Below are the code and all the weights of a small trained network. Each question names an input and a target symbol and asks about switching units off, where a switched-off unit gives its printed mean instead of its output.

import numpy as np


def w(rows, s, z=0):
    codes = np.array(rows[::2]) - 128.0
    scale = np.full(codes.shape[1], s)
    scale[-1] = z or s
    return codes * scale


def norm(h):
    return h / np.sqrt((h * h).mean(-1, keepdims=True) + 1e-5)


def f(y):
    return np.maximum(y, 0)


def softmax(a):
    e = np.exp(a - a.max(-1, keepdims=True))
    return e / e.sum(-1, keepdims=True)


def log_softmax(a):
    a = a - a.max(-1, keepdims=True)
    return a - np.log(np.exp(a).sum(-1, keepdims=True))


def net(x, mask):
    ids = ['αβδεζηλμξπστφω'.index(c) for c in x.split()]
    T = len(ids)
    res = E[ids] + P[:T]
    r = norm(res)
    for j in range(3):
        rows = slice(3 * j, 3 * j + 3)
        q, k, v = (r @ M[0][rows].T for M in (Q, K, V))
        z = softmax(np.where(np.tri(T) > 0, q @ k.T / 3**0.5, -1e9)) @ v
        o = O[0][rows]
        res = res + np.where(mask[j], z, o[:, -1]) @ o[:, :-1]
    y = f(norm(res) @ A[0][:, :-1].T + A[0][:, -1])
    res = res + np.where(mask[3:11], y, B[0][:, -1]) @ B[0][:, :-1]
    return log_softmax(norm(res)[-1] @ U[:, :-1].T + U[:, -1])


Q, K, V, O, A, B = {}, {}, {}, {}, {}, {}
E = w([
[82,64,157,167,131,190,113],'α',
[113,79,132,139,166,112,144],'β',
[27,254,158,38,98,141,112],'δ',
[169,117,64,112,213,99,169],'ε',
[154,51,128,169,164,178,71],'ζ',
[97,178,143,39,146,100,28],'η',
[186,179,66,126,24,114,136],'λ',
[165,143,181,156,165,58,217],'μ',
[120,15,98,14,129,60,216],'ξ',
[13,154,178,114,90,219,158],'π',
[172,160,27,212,119,115,111],'σ',
[192,146,154,143,101,156,152],'τ',
[120,106,152,93,159,140,39],'φ',
[76,136,173,82,139,157,67],'ω',
],0.0072)
P = w([
[124,119,31,25,255,178,172],'0',
[133,106,38,43,216,168,152],'1',
[137,104,51,54,189,158,147],'2',
[135,108,55,74,176,160,152],'3',
[134,106,59,83,160,147,146],'4',
[138,105,66,94,153,147,147],'5',
[137,98,65,105,140,141,152],'6',
[143,99,68,112,134,137,154],'7',
[141,95,71,121,125,134,154],'8',
[140,92,75,128,117,130,159],'9',
[144,90,80,134,108,127,162],'10',
[143,88,81,137,100,123,163],'11',
[140,87,81,139,88,119,165],'12',
],0.0029)
Q[0] = w([
[124,70,14,191,190,97,153],'H1',
[161,241,131,157,72,136,155],'H1',
[236,87,209,139,61,241,150],'H1',
[254,183,110,182,148,56,166],'H2',
[178,145,159,188,25,244,216],'H2',
[148,25,174,217,206,72,96],'H2',
[20,157,250,111,130,104,112],'H3',
[126,178,124,86,66,99,239],'H3',
[198,174,89,57,221,119,55],'H3',
],0.0058)
K[0] = w([
[163,64,77,227,99,11,108],'H1',
[118,240,78,123,109,173,186],'H1',
[220,83,144,134,129,249,208],'H1',
[241,145,55,174,170,80,156],'H2',
[134,121,181,255,54,183,193],'H2',
[155,8,84,158,222,158,73],'H2',
[65,205,163,57,126,186,77],'H3',
[79,143,104,133,103,85,217],'H3',
[200,166,130,98,143,47,99],'H3',
],0.0068)
V[0] = w([
[57,109,151,107,67,111,89],'H1',
[113,105,166,153,136,169,191],'H1',
[136,252,102,39,139,195,167],'H1',
[77,168,251,137,16,130,130],'H2',
[95,151,162,90,118,126,183],'H2',
[83,105,158,153,84,176,134],'H2',
[196,144,93,117,126,46,124],'H3',
[103,192,199,58,97,131,101],'H3',
[184,33,99,77,115,134,132],'H3',
],0.0042)
O[0] = w([
[66,201,154,98,60,189,149,73],'H1',
[153,138,171,8,156,92,95,128],'H1',
[218,28,118,192,103,53,58,190],'H1',
[187,30,35,94,235,61,66,3],'H2',
[77,69,163,61,225,122,183,132],'H2',
[195,149,94,85,182,58,49,97],'H2',
[74,34,136,87,247,159,208,134],'H3',
[136,117,147,197,85,211,249,88],'H3',
[81,125,89,1,122,54,198,188],'H3',
],0.0031,0.0042)
A[0] = w([
[130,155,144,175,23,160,67,68],'N1',
[138,120,170,253,88,7,144,111],'N2',
[154,203,111,100,155,68,117,193],'N3',
[104,139,58,181,94,140,151,139],'N4',
[111,55,162,135,165,176,161,225],'N5',
[175,150,164,71,146,122,105,57],'N6',
[158,130,92,85,191,100,212,133],'N7',
[84,59,146,133,164,160,130,3],'N8',
],0.0065,0.0026)
B[0] = w([
[179,44,117,238,89,59,166,178],'N1',
[109,92,158,129,156,1,92,172],'N2',
[104,132,152,111,180,195,95,185],'N3',
[133,181,163,63,163,107,97,172],'N4',
[68,209,154,72,137,129,114,232],'N5',
[76,183,149,98,168,183,169,146],'N6',
[149,95,127,183,80,124,107,253],'N7',
[121,160,122,73,173,192,101,159],'N8',
],0.0067,0.005)
U = w([
[63,194,142,32,175,171,58,233],'α',
[45,42,147,219,23,170,41,104],'β',
[130,40,121,215,44,139,155,94],'δ',
[128,126,120,136,130,116,147,70],'ε',
[128,63,23,186,254,155,197,255],'ζ',
[252,122,214,120,123,207,197,203],'η',
[145,244,55,137,244,44,90,54],'λ',
[122,122,113,134,137,120,148,68],'μ',
[204,188,45,89,32,111,142,190],'ξ',
[130,130,116,127,125,124,147,63],'π',
[102,108,238,159,200,64,201,85],'σ',
[133,136,118,124,120,128,150,65],'τ',
[126,121,121,133,118,130,152,65],'φ',
[84,22,73,18,128,95,202,51],'ω',
],0.0072,0.0046)

Each question gives the input, a string of symbols that net reads in full, and the target symbol t.
The units are the heads (3 rows each of Q, K, V and O) and the neurons (one row each of A and B). Each row of codes is followed by its name. A weight is (code - 128) times the scale printed after its matrix; where a second scale follows, it is the last column's (O, A, B and U).
mask holds one flag per unit, heads first, then neurons. A switched-off unit (its flag False) gives its mean, the last column of its rows in O or B, instead of its output. The means were averaged over made-up inputs and are rounded, as every weight is.
A unit's drop is (log p(t) with every unit on - log p(t) with that unit switched off) / (log p(t) with every unit on - log p(t) with every unit switched off).
The circuit of an input: a set's keep is (log p(t) with only the set's units on - log p(t) with every unit switched off) / (log p(t) with every unit on - log p(t) with every unit switched off). Starting from all 11 units, units are removed one at a time, each time the one whose removal leaves the highest keep (on an exact tie, the one counted first), for as long as the keep stays at least 0.8.
circuit, biggest first: the units of the circuit, biggest drop first
most important unit: the unit with the biggest drop
top k neurons: the k neurons with the biggest drops, biggest first
heads that matter: for each layer, one digit per head in row order, 1 if its drop is at least 0.15 and else 0, layers parted by /
drop of u: that unit's drop, to one decimal
input ζ μ ω φ β φ β ω σ ω λ λ π, target α: heads that matter => 010
input ε λ ξ ξ β, target α: top 3 neurons => (N5 N1 N8)
input ξ π φ μ λ σ ω ω α ω β β ω, target δ: most important unit => H3
input λ ω η σ ω, target β: circuit, biggest first => (H3 N1)
input μ β φ λ ε ω τ ζ φ η δ φ, target δ: heads that matter => 111
input σ ε π σ φ λ ζ ζ ε σ φ, target β: circuit, biggest first => (H2 N1)
input η λ η φ ζ, target α: heads that matter => 100
input μ ε ε η η ε η ε β β β η, target δ: circuit, biggest first => (H1 H3 N1)
input β ζ ω α σ δ φ ζ μ ε μ δ ω, target β: circuit, biggest first => (H3 H1 N1 H2)
input σ δ η ζ φ ε λ η ε δ, target β: heads that matter => 111
input ξ η ω ζ λ α η η, target δ: heads that matter => 101
input ε ω π π σ α λ δ φ ξ φ, target β: heads that matter => 101
input φ ε α μ μ σ σ, target λ: heads that matter => 101
input ζ α β σ δ φ μ φ μ φ, target δ: top 2 neurons => (N1 N5)
input δ μ π δ μ α μ δ, target δ: circuit, biggest first => (H3 H1 N1)
input μ μ ξ η δ φ β η, target β: top neuron => (N1)
input τ π μ ξ λ μ ε π, target β: circuit, biggest first => (H3 N1 H2)
input τ ξ ξ δ α λ ε σ, target λ: heads that matter => 001
input τ ζ ζ ε δ δ, target β: top 3 neurons => (N1 N5 N3)
input ε ξ τ ω μ ω π β σ α, target α: top neuron => (N5)
input α σ π π λ ξ π, target δ: top 2 neurons => (N1 N3)
input τ δ π δ π μ δ μ μ δ μ ε δ, target δ: drop of N1 => 0.9
input ε μ β, target α: drop of H2 => 0.0
input ζ ζ μ ε λ φ η ζ, target δ: drop of H2 => 4.5
input η σ ω ζ ω δ λ ζ σ μ η, target β: drop of H3 => 1.2
